In the rows, 128 means zero.
Facts:
baklek: σ feskor, dragruk, giflum; η c; ρ 697
bavosam: σ stogavom, brogru, kefegros, vaplen; η b; ρ 697
beples: η b; ρ 697
bese: κ dudronin, zule, kubre, nebir; η c; ρ 697
betik: η a; ρ 697
biskel: η b; ρ 697
bradok: κ vaklu, pinal, moke, gotak; σ kliris; η b; ρ 972
bremar: κ vaklu, kliris, dripla; η c; ρ 972
breplel: η b; ρ 697
breres: σ kadreskor, zime, rudum; η b; ρ 246
brigok: κ kabaskir; η a; ρ 246
brinon: σ pusa; η b; ρ 697
briplo: η c; ρ 697
briru: σ moke, soklu; η c; ρ 972
brisko: η c; ρ 246
brizam: σ kloska, betik; η c; ρ 697
brodol: κ pive, drustuk, drinon, vovel; η b; ρ 697
brogru: η a; ρ 697
bruki: κ vibam; η b; ρ 697
budes: η b; ρ 246
buskek: κ baklek, brisko; η b; ρ 246
dabik: η c; ρ 697
degulo: η a; ρ 697
dibri: κ brinon, degulo; σ kadreskor, godruplur; η b; ρ 972
dila: κ stuplik; η a; ρ 697
disan: σ gigro, kliris; η b; ρ 697
dorikun: η b; ρ 697
draflu: η a; ρ 697
dragruk: κ tugrum, klodufik; η c; ρ 972
draste: κ nimu; σ pusa, klerogrer, moke; η c; ρ 246
dreflel: η c; ρ 246
dribun: κ draflu, breres; η a; ρ 697
drinon: η c; ρ 697
dripla: σ sustekom, kabaskir, pifak, visar, vuson, moke, bruki, klutufam; η c; ρ 246
drustuk: η a; ρ 972
druvis: σ funuk; η c; ρ 697
dudronin: σ kluklom, klegris, pleta, gotak; η b; ρ 697
duklun: η b; ρ 697
fatek: κ vusko, viri, vofle, dabik, festok; η b; ρ 972
fater: κ klukler, soflir, trubruzer; η b; ρ 246
felil: κ kefegros; η b; ρ 246
feskor: κ gudren, kabaskir, raben; η b; ρ 697
festok: η b; ρ 697
flasu: σ visar; η a; ρ 246
floskas: κ nadre, kloska, vibam; η b; ρ 697
flumim: σ sodril; η b; ρ 972
foron: η b; ρ 697
fubol: η b; ρ 972
funuk: η c; ρ 697
fusal: κ dorikun, kliskubre, kliser; σ betik, taku, klutufam; η b; ρ 697
futrim: η b; ρ 697
giflum: κ kabaskir, trido; η c; ρ 246
gigro: η c; ρ 697
giskon: σ brigok, fubol, nebir; η c; ρ 972
godran: η b; ρ 246
godruplur: η c; ρ 697
gogek: σ lesa; η b; ρ 697
goklen: κ fubol, pleta, nimu, futrim; σ zople, skogon, betik, kebrok, briplo, rudum, kefegros; η c; ρ 697
gotak: η b; ρ 246
grapo: κ viri, neka, tradri, festok; η c; ρ 697
grisam: κ regro; η c; ρ 697
gruplis: κ vaklu, regro, betik, nomem, breres; η c; ρ 246
gudren: σ fubol, godruplur; η a; ρ 697
gugifa: η b; ρ 246
gutik: η b; ρ 697
kabaskir: η a; ρ 697
kadreskor: η c; ρ 972
kebrok: η c; ρ 246
kefegros: η b; ρ 246
keplun: η a; ρ 697
ketrim: η a; ρ 697
kidok: η b; ρ 697
kikla: σ zime, grapo, gruplis, festok; η c; ρ 697
kisil: σ vusko, fater; η c; ρ 972
klegris: κ ketrim, plunek; η b; ρ 246
klerogrer: η b; ρ 697
kliris: η b; ρ 697
kliser: η c; ρ 697
kliskubre: η c; ρ 697
klisto: σ pomi, sustekom, teru; η c; ρ 246
klodufik: η b; ρ 697
kloska: η a; ρ 972
klukler: σ klegris; η a; ρ 246
kluklom: η b; ρ 246
klutufam: η c; ρ 697
kubre: η c; ρ 697
lagitram: κ vaflel; η a; ρ 972
lesa: κ brisko, breres, trubruzer; η c; ρ 246
lifim: κ pinal; σ skade, neka, dreflel; η c; ρ 697
lotrin: η b; ρ 972
lugi: η c; ρ 697
mami: σ lotrin, kloska, ziplom, brogru; η c; ρ 697
metrul: κ gudren, rogrom, stuplik, budes, keplun; η c; ρ 246
mibo: σ viri, kidok; η c; ρ 697
moke: η b; ρ 972
moken: κ kebrok, biskel; η c; ρ 697
molam: κ ziplom; η a; ρ 697
mostol: σ dragruk; η b; ρ 697
mupa: η c; ρ 697
nadre: σ zime, mupa, dreflel, keplun; η a; ρ 972
nebir: η c; ρ 697
neka: η c; ρ 697
nimu: η b; ρ 697
nomem: σ kliskubre, moke, breplel; η b; ρ 697
pifak: κ nadre; η a; ρ 697
pinal: σ skasa; η a; ρ 697
pive: η b; ρ 697
pleta: η b; ρ 697
plitir: κ gugifa; σ funuk, foron; η a; ρ 697
plodreskes: η b; ρ 697
plofem: σ brisko, sketes; η c; ρ 697
plunek: σ zime; η c; ρ 972
pluvaplo: η c; ρ 246
pober: κ gudren, klerogrer, kebrok; η b; ρ 697
pomi: η c; ρ 697
poze: η b; ρ 697
pusa: η c; ρ 246
pusko: κ brisko, gigro; σ gugifa; η a; ρ 697
raben: η b; ρ 246
regro: η b; ρ 972
renor: κ skanor, betik, gigro, biskel; η b; ρ 697
replanom: η b; ρ 697
rogrom: η c; ρ 697
roskis: σ keplun, raben, brodol; η c; ρ 972
rudum: η c; ρ 697
saketem: κ stuplik; η b; ρ 246
saski: κ vaklu, pinal, zegir, foron, tadaklem, tradri, tuto; σ tradri; η a; ρ 697
siduk: σ vadrem, timi, kliser, futrim; η a; ρ 697
skade: η c; ρ 697
skanor: σ skade, stogavom, sketes, tradri; η a; ρ 697
skasa: η a; ρ 972
skazer: κ neka, skogon, tretir, mupa; η c; ρ 246
sketes: η c; ρ 697
skiklin: κ plodreskes, bavosam, roskis, sketes, replanom; η c; ρ 246
skogon: η c; ρ 246
skopli: κ gugifa; η a; ρ 697
sodril: κ ziplom, brogru, mami; η b; ρ 697
soflir: σ lugi; η a; ρ 697
soklu: η c; ρ 697
stogavom: κ klukler; η c; ρ 697
stuplik: η c; ρ 972
sustekom: κ gudren, drinon, vovel; η b; ρ 697
tabresam: σ timi, kefegros; η b; ρ 246
tadaklem: η a; ρ 246
taku: η a; ρ 697
taplin: κ ketrim, neka; σ kluklom, teru, giflum, floskas, renor; η b; ρ 697
teru: η a; ρ 246
tifefli: κ pluvaplo, klisto; σ beples; η b; ρ 697
timi: κ dudronin, mami, duklun; η c; ρ 697
tradri: η b; ρ 697
tretir: σ poze, dribun, breplel; η a; ρ 697
trido: σ dorikun, soklu; η c; ρ 697
triklufis: κ druvis, biskel; σ taku; η a; ρ 972
trode: σ nimu; η c; ρ 697
trona: σ plodreskes, lagitram, tradri; η c; ρ 697
trubruzer: η c; ρ 972
trufla: σ lesa; η a; ρ 246
tudris: κ vaplim; σ godran, raben, vaplen; η c; ρ 697
tugrum: η c; ρ 697
tuto: σ kloska; η a; ρ 246
vadrem: η a; ρ 697
vaflel: σ bremar; η c; ρ 697
vaklu: σ moke, kebrok; η c; ρ 246
vaplen: κ vadrem; η c; ρ 246
vaplim: η c; ρ 246
vibam: σ futrim; η b; ρ 697
viri: η b; ρ 697
visar: κ vadrem, taku, klutufam; η c; ρ 697
vivel: κ druvis, kliser; η a; ρ 246
vofle: σ fubol, molam; η b; ρ 697
voti: κ briplo; η b; ρ 697
vovel: η b; ρ 246
vusko: η b; ρ 246
vuson: κ gutik, nebir; η a; ρ 697
vutrur: κ breres, soflir, kefegros; η a; ρ 697
zegir: η b; ρ 697
zime: η a; ρ 697
ziplom: η a; ρ 697
zizul: κ tadaklem, kliskubre, trubruzer; η b; ρ 246
zople: η b; ρ 697
zule: σ beples; η c; ρ 697

Known rows:
[127  83  77 100 162  97 109 163  86 102 142 133 152 158 140 126 135 135
  98 100 172  98 133  90 116 135 116 128  90 117 126 148  99 147 124 135
 123 116 171 115 126  72 178 109 162 150] -> plofem
[122  89  58  59 127 114 163 103 119  93  98 114 142 146 116 133 138 128
 118 127 166  91 103  99  81 122  87 149 105 155  93 169 117 167  64 166
 101  88 179  84 156  71 132 112 151 172] -> sustekom
[132  74  71  79 135 129 134 142 110 103 136 116 145 128 132 133 132 123
 103 123 179 113 140  94  90 136 106 126  97 149 125 145  95 158  81 145
 123 109 156  80 157  94 162 127 150 146] -> plodreskes
[139  57 114  78 157 133  98 162  82 107 107 171 175 121 146 117 154 137
  98  93 173 119 115 117 138 122  90 178  88 142 103 161 149 147 116 117
 123  67 185 128 117  61 163 104 143 131] -> kisil
[129  72  73  71 130  97 119 134 143 101 147 111 152 131 140 120 131 144
  99 147 177  89 134  94  93 122 111 123  93 129 124 133  96 153  85 119
 130  96 159  71 158 100 140 110 141 126] -> zime
[156  59 115  60 140 136 100 135 136 114 102 123 169 124 153 105 141 169
  88 143 164 109 112 138 138 126 112 173  99 143  91 142 141 139  78 125
 131  66 175  89 156  97 125  89 122 147] -> lagitram
[177  60 128  62 117 142 115 122 101 124 107 150 178 106 138 103 150 120
 103 130 148 145 120 140 139 142  85 159  88 180 107 158 119 163  84 127
 124  49 124  90 117  74 127 112 131 130] -> gugifa
[119  91  64  52 125  91 152 105 137  97 120 114 148 155 125 115 162 142
 110 132 148  86  99  99  89 124  91 150 103 129 109 162 132 164  72 159
 116  87 173  75 154  82 140  77 148 144] -> vuson
[121  81  61  65 127 118 157 124 103  98 130 116 144 130 119 145 140 120
 110 119 170  96 110  90  88 133  87 136  96 156 123 164 106 164  73 155
 111  94 165  81 157  84 160 122 153 136] -> poze
[124  80  69  73 138  98 122 136 134 106 149 115 146 137 134 124 134 143
 102 140 165  89 118  89  96 130 109 130  94 123 126 139 100 157  91 126
 128  97 161  74 161  94 148  87 146 128] -> ziplom
[121  79  64  62 128 118 159 125 101 101 128 119 142 125 118 148 136 122
 110 117 169  97 108  87  87 131  86 135  93 153 120 166 104 167  74 153
 117  93 166  81 155  88 163 118 153 135] -> dorikun
[120  79  70  49 123 122 153 105 112  82  98 114 145 145 135 106 135 126
 118  97 175 113 102 117  85 148  91 151  98 165 110 167 127 161  64 164
 116 112 173  76 152  81 162 117 154 166] -> floskas
[141 121  65  85 166  94 112 158  83 116 114 134 146 177 132 126 164 144
  84 106 133  90 108  86 122 137 123 138 114 108 100 157 111 154 126 168
 121 113 171 121 133  39 164  73 161 165] -> goklen
[131 113  61  63 151 124 133 135  82 121 111 121 139 167 115 144 172 128
  86 120 136  91 101  86 109 153 105 151 121 119 106 166 118 163  93 173
 115 108 166  94 159  37 158  79 162 163] -> fusal
[124  73  71  75 138 104 115 138 140 105 148 109 154 136 138 122 132 143
  99 142 173  92 138  97 101 126 124 123  92 129 127 135  93 148  92 116
 125 104 161  79 163 102 145 110 150 139] -> keplun
[125  77  70  75 138 130 137 139  87  97 134 117 140 134 131 129 134 120
 107 109 178 116 116  95  94 146  95 139  93 158 130 150 106 160  82 152
 120 110 166  85 157  79 171 121 159 141] -> biskel
[121  86  68  62 144 138 120 130  89  98 118 115 140 159 137 114 143 132
  99  96 166 121 107 108 105 158 107 151 101 148 115 156 115 152  84 165
 120 115 171  86 154  63 168 114 161 172] -> tifefli
[116  85  68  54 144 137 130 124  73  99 108 130 139 164 131 112 156 125
 114  87 159 114  99 111 105 172  93 174  99 157 121 168 136 156  89 166
 118 120 176  96 153  32 183  93 167 163] -> taplin

Rows:
No name comes twice in this set of rows, the named rows included.
[121  87  70  78 157 120 102 156  88 119 153 123 147 159 136 133 152 135
  97 120 163  90 109  91 127 146 108 149  89 117 132 137 108 148 124 132
 127 113 168  94 158  64 175  76 164 129]  siduk
[115  84  66  62 149 113 119 138  87 113 149 126 148 156 125 138 167 128
 106 111 156  86 103  92 117 141  90 160  93 128 131 149 128 156 119 135
 123 106 176  96 153  52 174  76 166 127]  tretir
[166  63 100  62 132 125 109 140 142 122 122 125 165 110 133 129 144 145
  92 149 160  93 114 108 124 118  94 153 100 136  98 150 139 157  80 110
 129  48 168  92 158  96 121  86 115 115]  kloska
[143  64 120  51 127 130 113 119 100 133 138 158 191 116 121 123 196 123
  96 134 132  97 100 128 148 120  81 175  90 166 107 152 144 164 119 123
 114  46 142 103 111  43 124  76 139 123]  flasu
[188  61 130  81 129 105 105 142 126 116 120 151 198 108 149 107 139 129
  85 140 157 129 148 131 145 112  97 128  82 162  93 144 106 157 111 116
 125  49 135 106 103  97 120 123 114 148]  dreflel
[154  62 109  63 143 146 106 153  90 115 101 144 148 109 133 137 147 127
  89 116 174 136 114 114 134 127  87 177  94 165 106 161 142 154  83 137
 127  60 169 101 152  81 145 124 129 127]  regro
[125  99  62  53 121 112 160 107 119  93  96 116 139 145 119 129 148 125
 105 123 147  91 100  92  86 133  89 142 113 139 100 179 122 168  65 171
 113  97 168  81 151  68 147 101 147 158]  bruki
[123  84  71  60 139 132 126 121  96  96 113 115 143 155 137 115 138 130
 101 107 169 115 114 109  96 152 108 145 101 146 110 154 109 154  75 167
 119 113 172  79 156  76 160 117 158 167]  voti
[175  64 120  61 137 132 103 135 106 139 143 145 185 115 136 118 189 128
  82 143 133 102 110 126 147 122  89 165  85 158 108 140 124 163 129 116
 122  48 129 101 118  60 120  77 136 127]  tuto
[118  91  60  77 141  87 159 118 109  99 147 109 151 141 129 156 151 126
 131 146 180  84 100  91  91 116  83 166  88 147 116 135 110 165  72 128
 102  66 185  84 153  64 123  78 157 147]  kabaskir
[171  61 126  49 124 105 103 113 132  97  99 146 197 126 160 109 171 132
  75 113 169 135 112 144 146 115  89 158  86 162  81 149 138 153  91 166
 123  51 157  91  99  93 122 130 109 177]  lesa
[169  72 119  55 136 108 111 124  84 128  89 170 187 138 132 107 197 126
  86 111 121  98 101 132 147 120  86 180  90 147  77 173 148 164 119 161
 111  47 153 125 100  29 126  74 142 163]  draste
[186  68 122  74 142 140 104 153  78 138 131 150 165 112 123 133 179 121
  74 141 129 126 118 114 150 126  92 153  90 162 101 151 113 167 124 139
 117  48 124 111 126  43 123 100 139 145]  tabresam
[146  90  68  76 140 129 124 132 120 103 114 110 140 153 137 114 132 140
  91 132 171 110 132 105  98 139 123 130 108 139 104 145  94 155  72 160
 117 114 165  76 160  88 140 119 151 175]  brodol
[116  74  65  66 128  83 156 120 113  81 125 132 163 137 128 132 138 121
 123  98 174  91 108  95  81 117  87 134  88 147 119 168 120 164  78 141
 115  88 180 103 114  86 169 121 149 136]  pomi

The same elements again, as new rows of numbers:
Known rows:
[141 114 160  99 116 148  96 178 117 122 155 156 142 124 137] -> plofem
[ 95 146 155 125 136 143 104 187 121 103 156 144 164 119 111] -> fusal
[133 112 155 108 101 174  99 165 116 124 151 164 135 130 134] -> druvis
[ 84 114 138  99 136 144  78 170 127 104 124 158 152 131 134] -> pusko
[157 167 131 194 192 137 155 128 214  90 122  51  86  94 201] -> dibri
[163 117 104 136 124 140 135 100 151 148 109 116  76 114 105] -> kebrok
[106 135 149 130 132 136 108 193 114 106 168 132 164 130 120] -> tifefli
[134 115 147 101  84 118 123 113  91 142 151 153 125 150 124] -> nebir
[ 85 122 113  99 107 140 117 109 118 119 111 171 155 149 110] -> betik
[129 115 156 107 110 169  96 166 116 121 155 170 133 126 140] -> baklek
[161 131 126 109 176 152 116 169 129 123 118 100  42 101 130] -> draste
[113 109 111  90 109 120 133 123  95 133 106 147 167 161 127] -> ketrim
[ 99 117 117  91 104 106 122 117 109 118 130 151 151 170 123] -> brogru
[ 98 114 112  93  99 112 123 115 104 119 126 150 151 173 128] -> ziplom
[ 96 112 129  89 116  88 106 122 104 116 121 136 149 154 122] -> vuson
[193 165 139 154 170 157 147 107 222  92 114  78  62  89 199] -> kisil
[101 105 114  97  99 119 125 122 105 122 113 149 155 166 126] -> vadrem
[105 129 145 128 126 151 119 187 108 112 162 134 158 142 124] -> mostol

Rows:
No name comes twice in this set of rows, the named rows included.
[ 90 111 128 102 129 170  98 165 124 107 130 170 148 153 146]  soflir
[195 157 135 159 167 160 154 108 219  94 120  78  61 101 209]  roskis
[ 97 131 148 128 118  88 123 134  90 128 155 125 154 136 107]  sodril
[144 117 156 101 118 101 115 133  88 156 115 145 167 110 126]  grapo
[189 167 133 156 157 105 158  58 208 109  98  73  68  84 178]  dragruk
[142 120 163 109 128 153  96 175 110 135 138 164 152 111 147]  lifim
[140 105 151 101 101 170 103 179 104 121 140 138 122 123 128]  trido
[128 111 152  95  95 122 118 121  82 139 127 141 125 122 116]  soklu
[ 99 113 128 144  90 124 140 134  96 129 138 123 160 139  99]  pive
[127 130  87 126 178 165 114 150 177 118 116 137  94 149 144]  klukler
[141 132  91 118 181 147 113 160 185 111 119 123 105 147 141]  trufla
[ 97 108 126 140  87 131 139 131  91 129 127 118 154 133  90]  klerogrer
[139 121 167  93 123 130  88 182 114 117 153 146 137 116 131]  goklen
[147 145 159  85 107 155 104 174 136 105 163 169 152 129 115]  brizam

